Below are the code and all the weights of a small trained network. Each question names an input and a target symbol and asks about switching units off, where a switched-off unit gives its printed mean instead of its output.

import numpy as np


def w(rows, s, z=0):
    codes = np.array(rows[::2]) - 128.0
    scale = np.full(codes.shape[1], s)
    scale[-1] = z or s
    return codes * scale


def f(y):
    return np.maximum(y, 0)


def softmax(a):
    e = np.exp(a - a.max(-1, keepdims=True))
    return e / e.sum(-1, keepdims=True)


def log_softmax(a):
    a = a - a.max(-1, keepdims=True)
    return a - np.log(np.exp(a).sum(-1, keepdims=True))


def net(x, mask):
    ids = ['βδεξπσφω'.index(c) for c in x.split()]
    T = len(ids)
    res = E[ids] + P[:T]
    r = res
    for j in range(3):
        rows = slice(3 * j, 3 * j + 3)
        q, k, v = (r @ M[0][rows].T for M in (Q, K, V))
        z = softmax(np.where(np.tri(T) > 0, q @ k.T / 3**0.5, -1e9)) @ v
        o = O[0][rows]
        res = res + np.where(mask[j], z, o[:, -1]) @ o[:, :-1]
    y = f(res @ A[0][:, :-1].T + A[0][:, -1])
    res = res + np.where(mask[3:19], y, B[0][:, -1]) @ B[0][:, :-1]
    return log_softmax(res[-1] @ U[:, :-1].T + U[:, -1])


Q, K, V, O, A, B = {}, {}, {}, {}, {}, {}
E = w([
[204,249,231],'β',
[135,84,137],'δ',
[254,168,94],'ε',
[153,6,2],'ξ',
[155,202,250],'π',
[224,86,60],'σ',
[174,70,8],'φ',
[94,154,227],'ω',
],0.0075)
P = w([
[60,190,3],'0',
[251,191,155],'1',
[15,103,152],'2',
[239,169,163],'3',
[39,84,161],'4',
[231,158,169],'5',
[49,76,166],'6',
[225,163,180],'7',
[51,71,166],'8',
[229,170,180],'9',
[62,65,167],'10',
[233,163,177],'11',
],0.013)
Q[0] = w([
[253,216,129],'head 0',
[214,179,149],'head 0',
[194,128,112],'head 0',
[154,121,166],'head 1',
[52,134,178],'head 1',
[199,116,95],'head 1',
[250,191,111],'head 2',
[5,78,129],'head 2',
[134,143,61],'head 2',
],0.012)
K[0] = w([
[101,254,58],'head 0',
[118,190,55],'head 0',
[126,183,67],'head 0',
[160,113,215],'head 1',
[71,122,152],'head 1',
[195,110,112],'head 1',
[49,209,71],'head 2',
[181,92,244],'head 2',
[66,81,199],'head 2',
],0.0089)
V[0] = w([
[176,51,167],'head 0',
[193,236,150],'head 0',
[247,169,109],'head 0',
[68,67,131],'head 1',
[99,105,177],'head 1',
[116,189,94],'head 1',
[253,157,111],'head 2',
[178,103,77],'head 2',
[75,102,144],'head 2',
],0.013)
O[0] = w([
[110,99,67,2],'head 0',
[253,209,100,137],'head 0',
[170,206,58,109],'head 0',
[157,140,93,22],'head 1',
[160,127,117,95],'head 1',
[98,106,103,147],'head 1',
[119,211,93,246],'head 2',
[58,201,131,182],'head 2',
[125,26,141,51],'head 2',
],0.011,0.0079)
A[0] = w([
[138,77,229,243],'neuron 0',
[10,181,52,155],'neuron 1',
[92,154,230,163],'neuron 2',
[131,2,213,80],'neuron 3',
[158,200,101,100],'neuron 4',
[229,137,165,2],'neuron 5',
[81,55,39,52],'neuron 6',
[174,124,218,40],'neuron 7',
[177,115,200,77],'neuron 8',
[1,81,126,142],'neuron 9',
[78,169,103,54],'neuron 10',
[144,176,105,114],'neuron 11',
[183,170,29,105],'neuron 12',
[94,92,1,64],'neuron 13',
[197,95,235,171],'neuron 14',
[27,61,71,39],'neuron 15',
],0.0093,0.0094)
B[0] = w([
[121,153,70,238],'neuron 0',
[136,81,122,252],'neuron 1',
[153,161,103,254],'neuron 2',
[80,153,194,178],'neuron 3',
[142,119,158,222],'neuron 4',
[118,104,170,179],'neuron 5',
[197,122,138,137],'neuron 6',
[108,59,126,194],'neuron 7',
[118,76,109,188],'neuron 8',
[115,132,170,192],'neuron 9',
[174,112,107,170],'neuron 10',
[122,120,157,191],'neuron 11',
[97,84,147,190],'neuron 12',
[139,254,66,139],'neuron 13',
[125,113,93,248],'neuron 14',
[174,110,110,152],'neuron 15',
],0.015)
U = w([
[152,78,201,200],'β',
[91,135,73,227],'δ',
[156,189,254,33],'ε',
[28,189,204,190],'ξ',
[232,85,69,42],'π',
[204,237,111,208],'σ',
[157,191,13,153],'φ',
[42,37,188,3],'ω',
],0.0099,0.0052)

Each question gives the input, a string of symbols that net reads in full, and the target symbol t.
The units are the heads (3 rows each of Q, K, V and O) and the neurons (one row each of A and B). Each row of codes is followed by its name. A weight is (code - 128) times the scale printed after its matrix; where a second scale follows, it is the last column's (O, A, B and U).
mask holds one flag per unit, heads first, then neurons. A switched-off unit (its flag False) gives its mean, the last column of its rows in O or B, instead of its output. The means were averaged over made-up inputs and are rounded, as every weight is.
A unit's drop is (log p(t) with every unit on - log p(t) with that unit switched off) / (log p(t) with every unit on - log p(t) with every unit switched off).
The circuit of an input: a set's keep is (log p(t) with only the set's units on - log p(t) with every unit switched off) / (log p(t) with every unit on - log p(t) with every unit switched off). Starting from the 12 units with the biggest drops (on a tie, the unit counted first), units are removed one at a time, each time the one whose removal leaves the highest keep (on an exact tie, the one counted first), for as long as the keep stays at least 0.8.
units of the circuit, in order: the units of the circuit, biggest drop first
top k neurons: the k neurons with the biggest drops, biggest first
heads that matter: for each layer, one digit per head in row order, 1 if its drop is at least 0.15 and else 0, layers parted by /
input β ε ξ φ π, target σ: units of the circuit, in order => (head 2; neuron 10)
input ω ω β π ε ε ε ω π ε ε δ, target ω: top 2 neurons => (neuron 3; neuron 7)
input π ω δ ε ω δ φ φ, target π: heads that matter => 101
input β β ω β φ ω ω π δ ω φ β, target β: units of the circuit, in order => (neuron 5; head 2; neuron 7)
input ε ξ ε ε ε ε δ π β ω, target ε: units of the circuit, in order => (head 0; neuron 0; neuron 4; neuron 5)
input β ω φ, target φ: units of the circuit, in order => (head 0; head 2)
input σ π ε ε δ ω φ ε β δ, target σ: units of the circuit, in order => (head 0; neuron 1)
input π π φ π ε φ φ ε π ω π ω, target π: units of the circuit, in order => (head 2; head 0; neuron 14)
input ξ ε β ε δ σ ξ π, target ξ: units of the circuit, in order => (head 0; head 2; neuron 3; neuron 1)
input ε φ ω σ ω π β, target ε: top 3 neurons => (neuron 0; neuron 14; neuron 4)
input ε π π δ ω ε β, target ε: units of the circuit, in order => (neuron 0; neuron 14; head 1; head 2)
input π σ ε ω σ ω ε σ φ, target φ: units of the circuit, in order => (neuron 13; head 0)
input δ δ δ ω ε ξ φ ε π δ, target δ: heads that matter => 001
input ω π π δ π ω π δ ε ε, target ω: units of the circuit, in order => (head 2; neuron 3; neuron 7; head 0)
input φ ε ω ω, target φ: heads that matter => 000
input β φ ε, target β: top 4 neurons => (neuron 0; neuron 1; neuron 12; neuron 2)
input δ π β ε σ ε π π, target δ: heads that matter => 001
input δ ω δ σ φ ε, target δ: top 3 neurons => (neuron 0; neuron 14; neuron 2)
input β ε β ω ε π, target β: top 2 neurons => (neuron 5; neuron 7)
input δ σ ω ε φ β, target δ: top 3 neurons => (neuron 0; neuron 2; neuron 14)
input β ε ε ω ε φ φ δ σ ω, target β: heads that matter => 101
input δ ε δ σ, target δ: top 2 neurons => (neuron 0; neuron 14)
input ξ β π φ, target ξ: heads that matter => 101
input π ω δ ε ξ ω π β ε σ, target π: top 2 neurons => (neuron 14; neuron 0)
input β σ σ ξ, target β: heads that matter => 101
input β ξ ε ω π φ φ φ, target β: top 2 neurons => (neuron 5; neuron 12)
input β ε σ ε ξ, target π: top 3 neurons => (neuron 1; neuron 15; neuron 10)
input ξ ε ω β ε ω φ β δ σ, target ξ: top neuron => (neuron 3)
input π ε ε ε σ ε, target π: top 2 neurons => (neuron 14; neuron 0)
